Here is a tiny trained network, its code and every weight. The questions are about switching its units off for an input and a class, where a switched-off unit gives its printed mean instead of its output.

import numpy as np


def w(rows, s, z=0):
    codes = np.array(rows[::2]) - 128.0
    scale = np.full(codes.shape[1], s)
    scale[-1] = z or s
    return codes * scale


def norm(h):
    return h / np.sqrt((h * h).mean(-1, keepdims=True) + 1e-5)


def f(y):
    return y / 2 * (1 + np.tanh(0.7978845608 * (y + 0.044715 * y**3)))


def log_softmax(a):
    a = a - a.max(-1, keepdims=True)
    return a - np.log(np.exp(a).sum(-1, keepdims=True))


def net(x, mask):
    res = np.array(x, float).reshape(1, 7) / 4 @ E
    u = 0
    for l in range(2):
        y = f(norm(res) @ A[l][:, :-1].T + A[l][:, -1])
        res = res + np.where(mask[u : u + 10], y, B[l][:, -1]) @ B[l][:, :-1]
        u += 10
    return log_softmax(norm(res)[-1] @ U[:, :-1].T + U[:, -1])


A, B = {}, {}
E = w([
[208,143,141,2,63],'x0',
[22,64,33,54,145],'x1',
[155,70,127,142,79],'x2',
[146,97,129,131,114],'x3',
[148,97,127,129,118],'x4',
[116,152,130,122,148],'x5',
[123,135,125,128,128],'x6',
],0.0072)
A[0] = w([
[107,91,131,185,118,247],'L0N0',
[136,131,54,123,121,83],'L0N1',
[94,125,135,155,163,237],'L0N2',
[142,134,89,82,125,114],'L0N3',
[169,125,106,149,93,248],'L0N4',
[148,143,169,135,74,203],'L0N5',
[197,139,221,80,144,102],'L0N6',
[76,64,90,121,209,87],'L0N7',
[152,150,185,224,129,54],'L0N8',
[153,149,100,248,127,78],'L0N9',
],0.011,0.0017)
B[0] = w([
[73,169,73,167,189,204],'L0N0',
[131,136,145,67,135,139],'L0N1',
[198,91,87,186,132,182],'L0N2',
[148,130,179,110,153,160],'L0N3',
[104,254,104,92,245,172],'L0N4',
[100,225,99,128,129,184],'L0N5',
[166,188,68,172,87,223],'L0N6',
[144,121,44,162,37,212],'L0N7',
[116,20,152,67,217,254],'L0N8',
[147,112,221,127,124,245],'L0N9',
],0.0059,0.006)
A[1] = w([
[120,148,174,170,186,171],'L1N0',
[134,61,142,213,197,106],'L1N1',
[133,66,151,34,119,126],'L1N2',
[182,150,180,97,116,161],'L1N3',
[90,97,95,168,93,84],'L1N4',
[157,201,117,71,142,160],'L1N5',
[98,159,164,124,166,208],'L1N6',
[146,180,23,92,98,39],'L1N7',
[82,112,133,9,91,4],'L1N8',
[33,109,95,141,115,124],'L1N9',
],0.011,0.0025)
B[1] = w([
[188,36,116,94,149,207],'L1N0',
[183,123,120,71,138,254],'L1N1',
[60,175,221,168,214,170],'L1N2',
[50,168,59,137,102,189],'L1N3',
[71,175,146,165,78,163],'L1N4',
[77,159,143,112,112,215],'L1N5',
[190,53,118,144,69,165],'L1N6',
[183,98,156,159,138,216],'L1N7',
[95,79,254,71,192,188],'L1N8',
[76,144,109,177,85,180],'L1N9',
],0.0086,0.0071)
U = w([
[249,42,131,123,179,253],'0',
[49,89,70,215,60,18],'1',
[180,253,133,90,61,77],'2',
[46,127,251,65,155,131],'3',
],0.014,0.00039)

Each question gives the input, the list of numbers given to net, and the class t.
The units are the neurons (one row each of A and B). Each row of codes is followed by its name. A weight is (code - 128) times the scale printed after its matrix; where a second scale follows, it is the last column's (A, B and U).
mask holds one flag per neuron, layer by layer. A switched-off neuron (its flag False) gives its mean, the last column of its row in B, instead of its output. The means were averaged over made-up inputs and are rounded, as every weight is.
A unit's drop is (log p(t) with every unit on - log p(t) with that unit switched off) / (log p(t) with every unit on - log p(t) with every unit switched off).
The circuit of an input: a set's keep is (log p(t) with only the set's units on - log p(t) with every unit switched off) / (log p(t) with every unit on - log p(t) with every unit switched off). Starting from the 12 units with the biggest drops (on a tie, the unit counted first), units are removed one at a time, each time the one whose removal leaves the highest keep (on an exact tie, the one counted first), for as long as the keep stays at least 0.8.
units of the circuit, in order: the units of the circuit, biggest drop first
top k neurons: the k neurons with the biggest drops, biggest first
k most important neurons of layer l: the k neurons of layer l with the biggest drops, biggest first
drop of u: that unit's drop, to one decimal
input [0,2,-3,-6,7,0,4], class 1: units of the circuit, in order : [L0N7]
input [0,5,6,7,-4,4,-7], class 1: top 4 neurons : [L0N7, L0N8, L0N9, L1N9]
input [7,-1,4,-2,-1,-8,6], class 2: top 2 neurons : [L0N8, L0N6]
input [-7,0,-7,0,-8,2,-6], class 0: 3 most important neurons of layer 1 : [L1N1, L1N0, L1N3]
input [-1,-7,-8,4,1,7,-2], class 0: top 2 neurons : [L0N8, L1N0]
input [6,0,6,1,8,4,-7], class 2: 2 most important neurons of layer 0 : [L0N8, L0N6]
input [6,0,7,-3,3,2,6], class 2: top 2 neurons : [L0N8, L0N6]
input [2,0,-3,-7,-1,7,-8], class 2: top 2 neurons : [L0N8, L1N8]
input [-4,1,-1,-6,-8,-5,-8], class 1: drop of L0N7 : 0.9
input [4,-5,6,8,-4,-3,6], class 2: drop of L0N9 : 0.0
input [-1,-6,-7,-8,1,6,5], class 0: drop of L1N0 : 0.1
